Below are the code and all the weights of a small trained network. Each question names an input and a class and asks about switching units off, where a switched-off unit gives its printed mean instead of its output.

import numpy as np


def w(rows, s, z=0):
    codes = np.array(rows[::2]) - 128.0
    scale = np.full(codes.shape[1], s)
    scale[-1] = z or s
    return codes * scale


def norm(h):
    return h / np.sqrt((h * h).mean(-1, keepdims=True) + 1e-5)


def f(y):
    return y / 2 * (1 + np.tanh(0.7978845608 * (y + 0.044715 * y**3)))


def log_softmax(a):
    a = a - a.max(-1, keepdims=True)
    return a - np.log(np.exp(a).sum(-1, keepdims=True))


def net(x, mask):
    res = np.array(x, float).reshape(1, 4) / 4 @ E
    u = 0
    for l in range(2):
        y = f(norm(res) @ A[l][:, :-1].T + A[l][:, -1])
        res = res + np.where(mask[u : u + 15], y, B[l][:, -1]) @ B[l][:, :-1]
        u += 15
    return log_softmax(norm(res)[-1] @ U[:, :-1].T + U[:, -1])


A, B = {}, {}
E = w([
[241,112,115,156,139,145,167,118],'x0',
[113,114,163,133,128,144,129,138],'x1',
[142,34,93,184,123,97,145,64],'x2',
[141,220,100,186,122,5,144,94],'x3',
],0.012)
A[0] = w([
[137,100,170,204,177,220,118,93,90],'0.n0',
[142,161,151,43,63,188,136,178,162],'0.n1',
[131,67,62,145,98,125,211,178,3],'0.n2',
[163,240,173,147,176,101,134,155,78],'0.n3',
[111,91,115,121,148,197,74,106,115],'0.n4',
[166,61,131,225,123,167,170,50,75],'0.n5',
[254,196,171,148,140,184,209,188,80],'0.n6',
[51,49,140,88,87,122,102,92,228],'0.n7',
[229,88,119,70,130,167,118,82,48],'0.n8',
[98,84,155,219,92,61,183,118,94],'0.n9',
[151,150,87,82,123,209,171,214,44],'0.n10',
[167,116,166,153,141,81,149,193,25],'0.n11',
[57,154,129,140,146,88,120,108,138],'0.n12',
[80,43,122,68,144,41,83,99,142],'0.n13',
[97,84,28,124,150,135,144,99,114],'0.n14',
],0.0081,0.0031)
B[0] = w([
[179,152,116,150,199,91,112,93,178],'0.n0',
[101,145,69,70,130,92,191,133,254],'0.n1',
[141,165,145,136,193,123,121,151,132],'0.n2',
[160,140,112,158,72,125,2,119,220],'0.n3',
[138,110,88,237,119,123,114,62,195],'0.n4',
[108,176,195,94,145,125,159,170,207],'0.n5',
[174,179,85,218,126,171,106,87,252],'0.n6',
[154,227,92,123,123,140,74,72,247],'0.n7',
[150,116,227,151,192,44,144,93,187],'0.n8',
[126,88,90,65,136,146,173,155,195],'0.n9',
[45,52,142,190,70,145,191,141,210],'0.n10',
[176,140,71,144,116,128,90,117,124],'0.n11',
[105,166,141,68,148,103,128,141,192],'0.n12',
[159,98,117,162,91,162,53,101,199],'0.n13',
[150,155,122,151,168,181,97,134,163],'0.n14',
],0.0085,0.0056)
A[1] = w([
[177,24,129,103,119,147,123,80,163],'1.n0',
[162,99,122,141,90,201,140,175,3],'1.n1',
[121,103,96,188,113,219,135,147,36],'1.n2',
[87,96,68,107,146,103,121,167,94],'1.n3',
[153,101,135,198,113,119,254,145,217],'1.n4',
[72,122,55,84,96,118,149,88,178],'1.n5',
[121,121,149,178,159,54,147,63,197],'1.n6',
[137,125,136,46,113,63,104,97,153],'1.n7',
[97,175,92,82,96,143,118,113,173],'1.n8',
[114,137,169,90,117,76,93,172,173],'1.n9',
[77,151,103,106,120,183,181,144,98],'1.n10',
[166,106,97,127,101,219,175,108,126],'1.n11',
[166,104,146,100,206,155,125,162,24],'1.n12',
[56,117,200,126,105,145,100,132,147],'1.n13',
[76,162,85,70,98,138,84,109,137],'1.n14',
],0.011,0.0033)
B[1] = w([
[140,169,88,59,81,171,88,87,179],'1.n0',
[141,180,114,159,109,27,254,98,146],'1.n1',
[170,176,96,159,69,116,212,220,190],'1.n2',
[123,74,189,62,181,235,56,89,143],'1.n3',
[49,171,166,103,60,12,193,235,244],'1.n4',
[159,40,226,96,195,247,94,100,218],'1.n5',
[66,37,141,64,151,204,116,97,215],'1.n6',
[131,108,191,172,127,94,218,208,179],'1.n7',
[82,52,120,212,132,98,146,147,230],'1.n8',
[181,68,156,168,45,132,213,87,167],'1.n9',
[140,8,104,114,183,89,133,2,175],'1.n10',
[97,133,177,66,165,51,104,252,204],'1.n11',
[23,140,121,83,199,132,100,72,141],'1.n12',
[233,182,75,175,121,104,108,16,165],'1.n13',
[168,128,133,77,203,97,204,195,255],'1.n14',
],0.0065,0.0076)
U = w([
[97,71,203,85,232,171,130,127,87],'0',
[97,211,154,124,110,56,217,211,6],'1',
[178,192,88,181,133,197,2,75,229],'2',
],0.01,0.0023)

Each question gives the input, the list of numbers given to net, and the class t.
The units are the neurons (one row each of A and B). Each row of codes is followed by its name. A weight is (code - 128) times the scale printed after its matrix; where a second scale follows, it is the last column's (A, B and U).
mask holds one flag per neuron, layer by layer. A switched-off neuron (its flag False) gives its mean, the last column of its row in B, instead of its output. The means were averaged over made-up inputs and are rounded, as every weight is.
A unit's drop is (log p(t) with every unit on - log p(t) with that unit switched off) / (log p(t) with every unit on - log p(t) with every unit switched off).
The circuit of an input: a set's keep is (log p(t) with only the set's units on - log p(t) with every unit switched off) / (log p(t) with every unit on - log p(t) with every unit switched off). Starting from the 12 units with the biggest drops (on a tie, the unit counted first), units are removed one at a time, each time the one whose removal leaves the highest keep (on an exact tie, the one counted first), for as long as the keep stays at least 0.8.
circuit, biggest first: the units of the circuit, biggest drop first
unit that matters most: the unit with the biggest drop
top k neurons: the k neurons with the biggest drops, biggest first
top k neurons in layer l: the k neurons of layer l with the biggest drops, biggest first
drop when u is switched off: that unit's drop, to one decimal
input [-6,-7,6,1], class 0: circuit, biggest first -> [1.n5]
input [-8,-7,-6,-1], class 0: top 2 neurons -> [1.n5, 1.n4]
input [1,1,-4,-6], class 1: circuit, biggest first -> [1.n2, 1.n1]
input [6,0,0,2], class 2: top 2 neurons in layer 0 -> [0.n6, 0.n10]
input [-3,4,-7,0], class 0: top 2 neurons in layer 1 -> [1.n4, 1.n10]
input [-7,-4,-1,-1], class 0: top 3 neurons in layer 1 -> [1.n5, 1.n14, 1.n4]
input [-8,2,2,0], class 2: top 4 neurons in layer 1 -> [1.n13, 1.n4, 1.n11, 1.n6]
input [0,-2,7,-3], class 2: top 2 neurons in layer 0 -> [0.n7, 0.n13]
input [-5,7,1,-7], class 2: top 2 neurons in layer 0 -> [0.n4, 0.n9]
input [4,0,-6,1], class 2: top 3 neurons -> [0.n3, 0.n6, 1.n4]
input [0,4,7,-2], class 2: top 2 neurons -> [0.n7, 0.n13]
input [-3,5,-8,0], class 0: top 3 neurons in layer 0 -> [0.n1, 0.n8, 0.n5]
input [4,-5,0,-6], class 1: top 3 neurons -> [1.n4, 0.n10, 1.n5]
input [7,7,-1,6], class 2: unit that matters most -> 0.n3
input [6,-3,-1,-5], class 1: drop when 0.n10 is switched off -> 0.2
input [2,7,-4,-4], class 1: drop when 0.n8 is switched off -> 0.0
input [-3,-1,3,0], class 2: drop when 0.n7 is switched off -> 0.1
